Each row has a name. After each piece below comes the name of the row it's from, unless a question asks for something else. Each question is about the rows just above it.

[-41   4  33  18  -2  32] -> <12>
[41  4 33 12 13 18] -> <109>
[-14 -40 -16  91 -20   4] -> <93>
[-41   4  33  18  -2  32] is in which row?
<12>
What are the next 3 entries after [-40 -16]?
[ 91 -20   4]
Put [18 13 12 33  4 41] back in order: which row is it?
<109>

[ -4   3  10  -7  -9   1  -1  -2  -2  -6  -1  -2 -14] : <107>
[ -7   2  20  -5 -10   8  -2  -3  -2 -11  -1  -1 -16] : <80>
[ -2  -6  10  -4  -2  -6   0  -7  -1  -2 -14   3  -5] : <55>
[ -4   3  10  -7  -6  -5  -1  -2  -2  -6  -1  -2 -14] : <57>
[ -4   3  10  -7  -6   1  -1  -2  -2 -11  -1  -2 -14] : <36>
which: [ -7   2  20  -5 -10   8  -2  -3  -2 -11  -1  -1 -16]
<80>
Which row holds these entries in another order? [-14  -7  -6  -6  -5  -4  -2  -2  -2  -1  -1   3  10]
<57>

[ 46  -6  13 -13  -2  15  22 -19  -3  -2 -35 -26 -20 -12 -22   5  27  30
 -18  -6  11  42  50   3   0  31   5 -19   7  33 -30  -3  -2 -11  28  32
 -57   7  31  10  32 -15  43  25 -13  14  33  41 -15  -3   5 -15  14   0
 -27 -34   7  -8   9] : <28>
[ 29 -18 -16 -34 -24 -11  16 -13   3 -21  -4 -38 -14 -37 -17 -18  -1  36
  16   3  -1  22  17  30 -12  22   3 -34  26 -24 -35 -13  10 -26  27  -2
 -44  30   2  11 -33 -13  38  -2  27  16  19  22  11  38  16  23  12  12
 -51 -28  13 -23  19] : <141>
[ 35   8   9 -19  -7  12  36 -17   3 -12 -29 -28 -16 -21 -24 -10  11  35
 -10  -5  19  42  42   6  -8  27   9 -28  15  16 -33  -3   0 -18  31  26
 -52  16  29   4  15 -12  45  26  -4  21  28  37  -7  14   4  -6  13   5
 -39 -34  13 -17  13] : <145>
[ 46  -6  13 -13  -2  15  22 -19  -3  -2 -35 -26 -20 -12 -22   5  27  30
 -18  -6  11  42  50   3   0  31   5 -19   7  33 -30  -3  -2 -11  28  32
 -57  30  31  10  32 -15  43  25 -13  14  33  41 -15  -3   5 -15  14   0
 -27 -34   7  -8   9] : <132>
[  2  11 -16 -34 -24 -11  16 -13   3 -21  -4 -38 -14 -37 -17 -30 -39  36
  16   3  -1  22  17  30 -10  22   3 -34  26 -24 -35 -13  10 -26  27  -2
 -44  30   2  11 -33 -13  38  -2  27  16  19  22  11  38  16  23  12  12
 -51 -28  13 -23  19] : <14>
[ 21 -68 -16 -45 -42   1 -98   8  -4   9  34   8 -32  34 -15  -5   9  -1
 -13  -2 -46  12  28 -32   6   7 -39   9 -36   8 -18 -27  17   4  17 -10
 -36 -29  14 -13  13 -11 -13  19 -37 -31   3   4 -10  12  35 -21   3 -23
 -25   4 -27  -8 -21] : <153>
[  7  13 -11 -33 -23  -6  23 -13   5 -21  -7 -37 -13 -36 -19 -31 -31  36
  12   2   6  27  21  24 -12  22   4 -36  25 -18 -35 -12   8 -25  29   3
 -45  30   8   8 -25 -12  41   6  21  19  21  25  10  37  13  19  12  10
 -53 -30  14 -26  18] : <86>
Which row holds these entries in another order? [ 18 -26  14 -30 -53  10  12  19  13  37  10  25  21  19  21   6  41 -12
 -25   8   8  30 -45   3  29 -25   8 -12 -35 -18  25 -36   4  22 -12  24
  21  27   6   2  12  36 -31 -31 -19 -36 -13 -37  -7 -21   5 -13  23  -6
 -23 -33 -11  13   7]
<86>
Which row holds [  2  11 -16 -34 -24 -11  16 -13   3 -21  -4 -38 -14 -37 -17 -30 -39  36
  16   3  -1  22  17  30 -10  22   3 -34  26 -24 -35 -13  10 -26  27  -2
 -44  30   2  11 -33 -13  38  -2  27  16  19  22  11  38  16  23  12  12
 -51 -28  13 -23  19]?
<14>
Which row holds [ 46  -6  13 -13  -2  15  22 -19  -3  -2 -35 -26 -20 -12 -22   5  27  30
 -18  -6  11  42  50   3   0  31   5 -19   7  33 -30  -3  -2 -11  28  32
 -57   7  31  10  32 -15  43  25 -13  14  33  41 -15  -3   5 -15  14   0
 -27 -34   7  -8   9]?
<28>
Put [  9  -8   7 -34 -27   0  14 -15   5  -3 -15  41  33  14 -13  25  43 -15
  32  10  31  30 -57  32  28 -11  -2  -3 -30  33   7 -19   5  31   0   3
  50  42  11  -6 -18  30  27   5 -22 -12 -20 -26 -35  -2  -3 -19  22  15
  -2 -13  13  -6  46] back in order: which row is it?
<132>

[-12  52  42 -74 -10 -36 -16  20  16 -24 -72 -51 -27 -37 -48 -80   3 -48
  13  56  73 -70] -> <116>
[ 42 -12  52 -74 -10 -36 -16  20  16 -24 -72 -51 -27 -37 -48 -80   3  15
  31  62 -18 -58] -> <91>
[-58  16 -72  52 -27  20  15 -16  31  62 -37 -36  42 -12 -24 -18 -74 -51
   2 -10 -48 -80] -> <53>
The next 3 entries after [-72  52 -27  20  15 -16  31  62 -37 -36]:
[ 42 -12 -24]
Which row holds these entries in another order? [-58 -18  62  31  15   3 -80 -48 -37 -27 -51 -72 -24  16  20 -16 -36 -10
 -74  52 -12  42]
<91>
Put [-80 -74 -72 -58 -51 -48 -37 -36 -27 -24 -18 -16 -12 -10   3  15  16  20
  31  42  52  62] back in order: which row is it?
<91>
Give the next 3 entries after [-12  52  42].
[-74 -10 -36]

[ 33 -39  23  12 -33 -64  -6 -10  17  -3 -23  23  20  20  26  14   4   5
  -2 -47] -> <97>
[  4 -17   1 -18 -10  -9   0   7   1   0  -7  -2   2   1  -8 -13  -2  -3
   4   1] -> <131>
[ 10  -6  -2 -21 -12  -1 -26   3   3  -5 -23 -12   2  18 -44 -20  -7  21
 -26 -14] -> <178>
[-26  -1  -7   3 -12  -6 -26  -2 -20 -44 -11   2  10  -5 -14 -23 -21   3
  18  21] -> <22>
[ 39  49  17 -24 -31 -15  12 -51 -34  17  63   3  42   0  -5 -24  -1   1
 -30 -17] -> <29>
[ -5  37   6   5  21  15   1  38 -14   9 -11   7 -11   4 -26 -28  12 -20
   0   4] -> <27>
[  1  -3 -10  -9   1   1  -4  10   1   5   1   7   3  -3   2  -2  10   3
 -16   1] -> <98>
[ -4  37   8   3  24  18   6  34 -17  15 -12  16  -9   2 -26 -29  10 -16
   3   3] -> <49>
[-12   8  37 -29  24   2 -17 -16  15   7   3  34  -9  16  10 -26   3  18
   3  -4] -> <94>
[ -6  36   8   3  26  18   8  31 -18  15 -15  19  -9   3 -25 -29  10 -16
   6   4] -> <164>
Put [-29 -26 -17 -16 -12  -9  -4   2   3   3   3   6   8  10  15  16  18  24
  34  37] back in order: which row is it?
<49>
[-44 -26 -26 -23 -21 -20 -14 -12 -12  -7  -6  -5  -2  -1   2   3   3  10
  18  21] is which row reordered?
<178>

[-20  -3  30   0] = <11>
[ -2  -7 -60  -6] = <102>
[ 8 40  9 95] = <2>
[41  8 95  9] = <137>
[ -3   0  31 -20] = <72>
[ -1  -5  -7 -12] = <34>
which: [ -3   0  31 -20]
<72>
Which row holds these entries in another order? [-60  -6  -2  -7]
<102>
which: [ -2  -7 -60  -6]
<102>
[95  8 40  9] is which row reordered?
<2>
Which row holds [ -1  -5  -7 -12]?
<34>
Which row holds these entries in another order? [-20  -3   0  31]
<72>

[ -4 -30 -10  13 -44 -61]  <41>
[-54 -83  16  58 -20 -32]  <42>
[  5  26  42 -31  17  43]  <138>
[-14 -10  38  65   2   6]  <134>
[ 18  43 -31   5  26  42]  <99>
Which row holds these entries in another order? [-31   5  26  42  18  43]
<99>
Give the next 3 entries after [-83  16].
[ 58 -20 -32]
Put [-31   5  17  26  42  43] back in order: which row is it?
<138>
Give the next 3 entries after [-10  38].
[65  2  6]
Which row holds these entries in another order? [ 42  18  43  26 -31   5]
<99>
What are the next 3 entries after [ -4 -30]?
[-10  13 -44]

[-20  40 -65  73 -17  85]  <129>
[-62  41 -38  58  62  54]  <44>
[ 25  40 -65 -10 -26 -50]  <71>
[-10 -27  25  40 -50 -65]  <88>
Put [-26 -50 -65  25  40 -10] back in order: which row is it?
<71>
Give the next 3 entries after [-20  40].
[-65  73 -17]
What are the next 3 entries after [-62  41]?
[-38  58  62]
The next 3 entries after [-27  25]:
[ 40 -50 -65]
which: [-20  40 -65  73 -17  85]
<129>

[  2 -24   2 -18  31  57] : <59>
[-13   7 -12 -15 -66 -73] : <84>
[ 22  68  20  99  50 -27] : <6>
[ 6 16  6 25 19  0] : <166>
[-11 -20 -10 -35 -37 -14] : <115>
[ 2 -7  1 -4 12 19] : <130>
[ 6 14  5 25 20  4] : <142>
[-11 -31  -9 -46 -23  11] : <168>
[ 10  71   6  78 -16 -94] : <35>
[16 42 14 62 38 -8] : <38>
[  6  47   5  53  -6 -58] : <92>
[ 15 -10  14  16  81  92] : <21>
Which row holds these entries in another order? [ 4  5  6 14 20 25]
<142>
Put [ 81  92  15 -10  14  16] back in order: which row is it?
<21>

[ 52 -35  13 -56  51 -35  66 -64  44  70]  <127>
[-64 -17 -64  70  59  13 -55  52  44  51]  <74>
[ 66 -35 -64  70 -35  13 -55  52  44  51]  <39>
Give the next 3 entries after [-35  66].
[-64  44  70]
Give the next 3 entries after [ 51 -35].
[ 66 -64  44]
[ 13  52  66 -64 -55  44 -35  51  70 -35] is which row reordered?
<39>

[-26  10   0  -1 -19 -42  -7 -21 -75 -12   4  46] : <47>
[ -1 -19   5 -26 -21 -42 -12   0  10  -7 -75  46] : <3>
[  8  -5  -1 -42   3 -19  -1 -26  27   3   9  21] : <78>
[  8   3  21 -26  10   3  -1 -19 -42  -5  -1  27] : <69>
Give the next 3 entries after [-26  10   3  -1 -19 -42].
[-5 -1 27]
What are the next 3 entries after [-19   5 -26 -21]?
[-42 -12   0]
[ -1  27   8   3  21 -26  10   3  -1 -19 -42  -5] is which row reordered?
<69>
Which row holds these entries in another order? [-19 -12   4 -75 -21  -1  46 -42 -26  10   0  -7]
<47>
[ 46   4 -12 -75 -21  -7 -42 -19  -1   0  10 -26] is which row reordered?
<47>

[ 67  75 -26 -82 -88 -14 -65  19  31 -37 -25  38  88  -1 -63  67  90  45
 -82 -65   9  18  79  -4 -84 -30  87  14  49  14 -40  32  17  47]  <18>
[-52 -78 -10  32 -55 -83  42 -33  76  48  23  25  49  40 -33  82  14 -49
  24 -51  72  17  21 -16  56 -34 -39  -1  -3 -34  62 -89  46  30]  <100>
[ 48  72  28  84  37 -15  -7 -47  77 -56  27   1  90 -47 -20  74   0 -40
  17 -39 -68  41  71   5  64 -70 -60 -36  24  20  51 -58 -22 -80]  <174>
[-75 -69 -17 -54  11 -66 -42 -65  17 -15  -4 -68 -86  18 -12 -52 -49  74
  79  41 -35 -65  17  -1 -45 -58  18  26  81  -7 -69 -86 -82  -7]  <83>
[ 13  17  82  49 -55  40  -3  62  21  76 -39  72 -34 -33  46  48 -51 -83
 -52  23  30 -33 -49 -10 -34  -1 -89 -16  32  42  24  25  56 -78]  <23>
[ 75  88  19  31  18  87  67  14  67 -82  14 -37  38  -4 -65 -15 -25 -88
 -65  45  17 -30  32 -26  47 -84 -82  49 -63 -40  -1  79   9  90]  <82>
[-48 -76 -69 -28 -85   5  73  15  82 -54  15 -88  14  32  81 -21   0  27
  78 -65  20 -57  66  19 -38  -7 -54  45   1  61  29 -77 -85 -73]  <16>
[ 30  36 -49  13  52   3 -44 -39  86 -88  24  65  73  13 -15  45 -72 -86
  43  25 -34 -86  73   6  71 -45 -73 -50 -50  48  -9  59  46 -85]  <120>
[-38 -47  19  27  29 -60  46  30 -87  68  55 -19  31 -24 -65  -5  88  -3
 -34  -9  48 -20 -48 -75  -5  36 -42 -50  48 -50  21  19 -67 -32]  <17>
Put [-33  76  48  23  25  49  40 -33  82  14 -49  24 -51  72  17  21 -16  56
 -34 -39  -1  -3 -34  62 -89  46  30 -52 -78 -10  32 -55 -83  42] back in order: which row is it?
<100>
[ 28 -47  71 -70  17  20 -40   1 -80  74  72  51 -60 -15 -56   5  37  27
  48 -22 -20  90 -58  41  64  -7 -47  24 -36   0  77  84 -39 -68] is which row reordered?
<174>
Give the next 3 entries after [-50  48 -50].
[ 21  19 -67]
Give the next 3 entries after [-48 -76 -69 -28 -85   5].
[73 15 82]
Which row holds these entries in another order? [ 47  17  32 -40  14  49  14  87 -30 -84  -4  79  18   9 -65 -82  45  90
  67 -63  -1  88  38 -25 -37  31  19 -65 -14 -88 -82 -26  75  67]
<18>

[-44  28 -79  38  50 -27 -13   0 -10  -1 -26   8 -12 -10  -9 -47 -62 -50
  12  12] -> <5>
[ 44  26  27   9 -23  25 -31   5  28  -9 -19  14   0  18 -21 -21   4   3
 -29   7] -> <105>
[  5 -23  27 -30 -31   9  14 -19  25   4 -21  26   3  18  44  -9  28 -21
   0   6] -> <125>
[ 27 -21  25   3  44  14 -23 -31 -21  18   9  -9  26 -30   0   4 -19   5
   7  28] -> <108>
Which row holds these entries in another order? [  4 -19   5   7  28  27 -21  25   3  44  14 -23 -31 -21  18   9  -9  26
 -30   0]
<108>
Put [ 44  14 -23 -31 -21  18   9  -9  26 -30   0   4 -19   5   7  28  27 -21
  25   3] back in order: which row is it?
<108>

